Below is a small trained network, with its code and all its weights. Each question gives an input and a class and asks what happens when units are switched off, that is, made to give their printed mean instead of their output.

import numpy as np


def w(rows, s, z=0):
    codes = np.array(rows[::2]) - 128.0
    scale = np.full(codes.shape[1], s)
    scale[-1] = z or s
    return codes * scale


def norm(h):
    return h / np.sqrt((h * h).mean(-1, keepdims=True) + 1e-5)


def f(y):
    return np.maximum(y, 0)


def log_softmax(a):
    a = a - a.max(-1, keepdims=True)
    return a - np.log(np.exp(a).sum(-1, keepdims=True))


def net(x, mask):
    res = np.array(x, float).reshape(1, 7) / 4 @ E
    u = 0
    for l in range(3):
        y = f(norm(res) @ A[l][:, :-1].T + A[l][:, -1])
        res = res + np.where(mask[u : u + 4], y, B[l][:, -1]) @ B[l][:, :-1]
        u += 4
    return log_softmax(norm(res)[-1] @ U[:, :-1].T + U[:, -1])


A, B = {}, {}
E = w([
[161,107,114,114,126,140,121,140],'x0',
[151,113,158,95,114,141,154,148],'x1',
[92,105,147,74,146,2,75,168],'x2',
[106,163,124,123,123,143,153,153],'x3',
[124,82,72,119,91,141,179,82],'x4',
[186,100,106,134,175,102,137,108],'x5',
[145,141,193,130,167,104,62,149],'x6',
],0.0077)
A[0] = w([
[137,177,129,72,136,204,116,116,119],'L0N1',
[136,146,71,113,193,2,51,119,156],'L0N2',
[47,33,86,114,126,67,158,193,60],'L0N3',
[74,77,90,82,79,85,155,116,9],'L0N4',
],0.0068,0.0015)
B[0] = w([
[98,86,188,169,179,69,162,21,177],'L0N1',
[125,143,148,133,83,128,142,170,253],'L0N2',
[94,109,91,17,255,107,72,169,211],'L0N3',
[100,111,161,191,226,139,138,100,192],'L0N4',
],0.0074,0.0055)
A[1] = w([
[140,146,99,64,182,148,126,137,124],'L1N1',
[157,139,254,229,140,208,93,168,100],'L1N2',
[176,109,147,106,221,142,121,138,245],'L1N3',
[83,74,55,71,172,164,83,179,29],'L1N4',
],0.0064,0.0012)
B[1] = w([
[57,26,180,178,70,71,39,133,181],'L1N1',
[141,151,43,138,255,128,103,91,253],'L1N2',
[42,159,92,153,165,156,97,166,246],'L1N3',
[99,124,136,212,211,105,188,148,212],'L1N4',
],0.0067,0.0049)
A[2] = w([
[126,11,86,128,185,137,129,176,118],'L2N1',
[100,128,188,73,118,15,70,253,250],'L2N2',
[151,157,156,200,172,194,90,129,206],'L2N3',
[109,73,88,95,34,112,191,60,43],'L2N4',
],0.0052,0.0019)
B[2] = w([
[120,172,170,220,156,140,138,49,199],'L2N1',
[183,81,152,134,1,134,133,190,254],'L2N2',
[183,199,237,34,130,33,194,58,198],'L2N3',
[143,117,47,134,105,152,77,147,151],'L2N4',
],0.0077,0.0071)
U = w([
[147,185,106,143,127,161,211,28,179],'0',
[90,139,96,140,225,116,132,121,253],'1',
[87,80,118,195,94,158,121,246,172],'2',
[162,162,125,65,84,114,99,211,2],'3',
[107,84,2,170,102,238,173,80,37],'4',
],0.0082,0.0022)

Each question gives the input, the list of numbers given to net, and the class t.
The units are the neurons (one row each of A and B). Each row of codes is followed by its name. A weight is (code - 128) times the scale printed after its matrix; where a second scale follows, it is the last column's (A, B and U).
mask holds one flag per neuron, layer by layer. A switched-off neuron (its flag False) gives its mean, the last column of its row in B, instead of its output. The means were averaged over made-up inputs and are rounded, as every weight is.
A unit's drop is (log p(t) with every unit on - log p(t) with that unit switched off) / (log p(t) with every unit on - log p(t) with every unit switched off).
The circuit of an input: a set's keep is (log p(t) with only the set's units on - log p(t) with every unit switched off) / (log p(t) with every unit on - log p(t) with every unit switched off). Starting from all 12 units, units are removed one at a time, each time the one whose removal leaves the highest keep (on an exact tie, the one counted first), for as long as the keep stays at least 0.8.
units of the circuit, in order: the units of the circuit, biggest drop first
most important unit: the unit with the biggest drop
k most important neurons: the k neurons with the biggest drops, biggest first
k most important neurons of layer l: the k neurons of layer l with the biggest drops, biggest first
drop of u: that unit's drop, to one decimal
input [5,7,7,3,7,7,3], class 2: units of the circuit, in order	[L2N2; L1N2; L2N3]
input [-8,-1,6,1,6,8,8], class 2: 2 most important neurons of layer 2	[L2N2; L2N3]
input [-4,7,2,-7,-5,4,2], class 3: units of the circuit, in order	[L2N2; L0N4; L1N4]
input [-1,-7,7,2,-2,-1,-5], class 2: units of the circuit, in order	[L2N2; L0N2]
input [8,-1,4,2,-2,5,-5], class 2: most important neuron of layer 2	[L2N2]
input [8,-6,1,-1,5,-5,-3], class 1: units of the circuit, in order	[L0N3; L2N2]
input [0,8,7,1,8,-8,-8], class 1: units of the circuit, in order	[L0N4; L0N3]
input [-4,-5,5,1,-2,6,-5], class 2: units of the circuit, in order	[L0N2; L2N2]
input [-8,-6,-1,6,-6,4,-1], class 0: units of the circuit, in order	[L0N3; L2N3]
input [5,0,1,7,-5,6,1], class 3: 2 most important neurons	[L0N4; L0N3]
input [-3,-3,1,-3,-3,-1,2], class 3: 2 most important neurons of layer 2	[L2N1; L2N2]
input [7,4,-2,-7,-7,-6,2], class 1: 2 most important neurons	[L1N2; L2N2]
input [-2,-8,-1,3,4,-4,2], class 0: 2 most important neurons of layer 1	[L1N1; L1N3]
input [7,-3,7,-7,2,2,2], class 2: most important unit	L2N2
input [8,5,7,1,-5,5,-3], class 2: drop of L2N2	0.2
input [4,-4,8,-2,2,4,7], class 2: drop of L2N3	0.2
input [-2,-7,6,-8,1,4,7], class 2: drop of L2N2	0.2
